Here is a tiny trained network, its code and every weight. The questions are about switching its units off for an input and a class, where a switched-off unit gives its printed mean instead of its output.

import numpy as np


def w(rows, s, z=0):
    codes = np.array(rows[::2]) - 128.0
    scale = np.full(codes.shape[1], s)
    scale[-1] = z or s
    return codes * scale


def f(y):
    return np.maximum(y, 0)


def log_softmax(a):
    a = a - a.max(-1, keepdims=True)
    return a - np.log(np.exp(a).sum(-1, keepdims=True))


def net(x, mask):
    res = np.array(x, float).reshape(1, 5) / 4 @ E
    y = f(res @ A[0][:, :-1].T + A[0][:, -1])
    res = res + np.where(mask, y, B[0][:, -1]) @ B[0][:, :-1]
    return log_softmax(res[-1] @ U[:, :-1].T + U[:, -1])


A, B = {}, {}
E = w([
[110,100,36],'x0',
[163,233,178],'x1',
[182,146,49],'x2',
[12,168,39],'x3',
[114,254,118],'x4',
],0.0089)
A[0] = w([
[121,59,133,132],'n1',
[210,146,40,219],'n2',
[235,122,148,105],'n3',
[106,139,73,237],'n4',
[167,128,104,154],'n5',
[61,180,92,37],'n6',
[1,153,153,118],'n7',
[107,85,98,96],'n8',
[194,122,91,252],'n9',
[93,163,64,169],'n10',
[178,106,129,175],'n11',
[181,156,204,13],'n12',
],0.014,0.0045)
B[0] = w([
[137,87,215,194],'n1',
[77,103,38,255],'n2',
[197,172,118,236],'n3',
[98,102,24,224],'n4',
[204,167,64,172],'n5',
[59,162,127,208],'n6',
[99,137,185,224],'n7',
[158,148,195,177],'n8',
[154,53,2,225],'n9',
[87,112,72,230],'n10',
[205,128,130,194],'n11',
[176,229,154,220],'n12',
],0.0069,0.0093)
U = w([
[157,128,34,2],'0',
[174,92,240,248],'1',
[177,187,191,27],'2',
[93,79,242,140],'3',
[163,99,57,252],'4',
[65,172,124,38],'5',
[254,249,214,112],'6',
[196,90,80,140],'7',
],0.009,0.0049)

Each question gives the input, the list of numbers given to net, and the class t.
The units are the neurons (one row each of A and B). Each row of codes is followed by its name. A weight is (code - 128) times the scale printed after its matrix; where a second scale follows, it is the last column's (A, B and U).
mask holds one flag per neuron, in row order. A switched-off neuron (its flag False) gives its mean, the last column of its row in B, instead of its output. The means were averaged over made-up inputs and are rounded, as every weight is.
A unit's drop is (log p(t) with every unit on - log p(t) with that unit switched off) / (log p(t) with every unit on - log p(t) with every unit switched off).
The circuit of an input: a set's keep is (log p(t) with only the set's units on - log p(t) with every unit switched off) / (log p(t) with every unit on - log p(t) with every unit switched off). Starting from all 12 units, units are removed one at a time, each time the one whose removal leaves the highest keep (on an exact tie, the one counted first), for as long as the keep stays at least 0.8.
units of the circuit, in order: the units of the circuit, biggest drop first
most important unit: the unit with the biggest drop
k most important neurons: the k neurons with the biggest drops, biggest first
drop of u: that unit's drop, to one decimal
input [5,-3,-4,-7,-6], class 1: units of the circuit, in order => n1; n2
input [-2,-5,-6,-2,3], class 1: units of the circuit, in order => n2; n4
input [5,2,-2,4,6], class 5: units of the circuit, in order => n6; n7
input [-2,-2,2,-6,-1], class 6: units of the circuit, in order => n3; n4
input [-8,-2,7,8,-2], class 5: most important unit => n9
input [4,5,-8,5,0], class 3: 3 most important neurons => n7; n2; n9
input [-4,-4,0,-5,-4], class 6: 2 most important neurons => n3; n2
input [-2,-8,-6,-3,1], class 1: drop of n7 => 0.0
input [2,-7,-6,-1,-8], class 3: drop of n12 => 0.1
input [4,0,-1,4,4], class 5: drop of n9 => 0.3
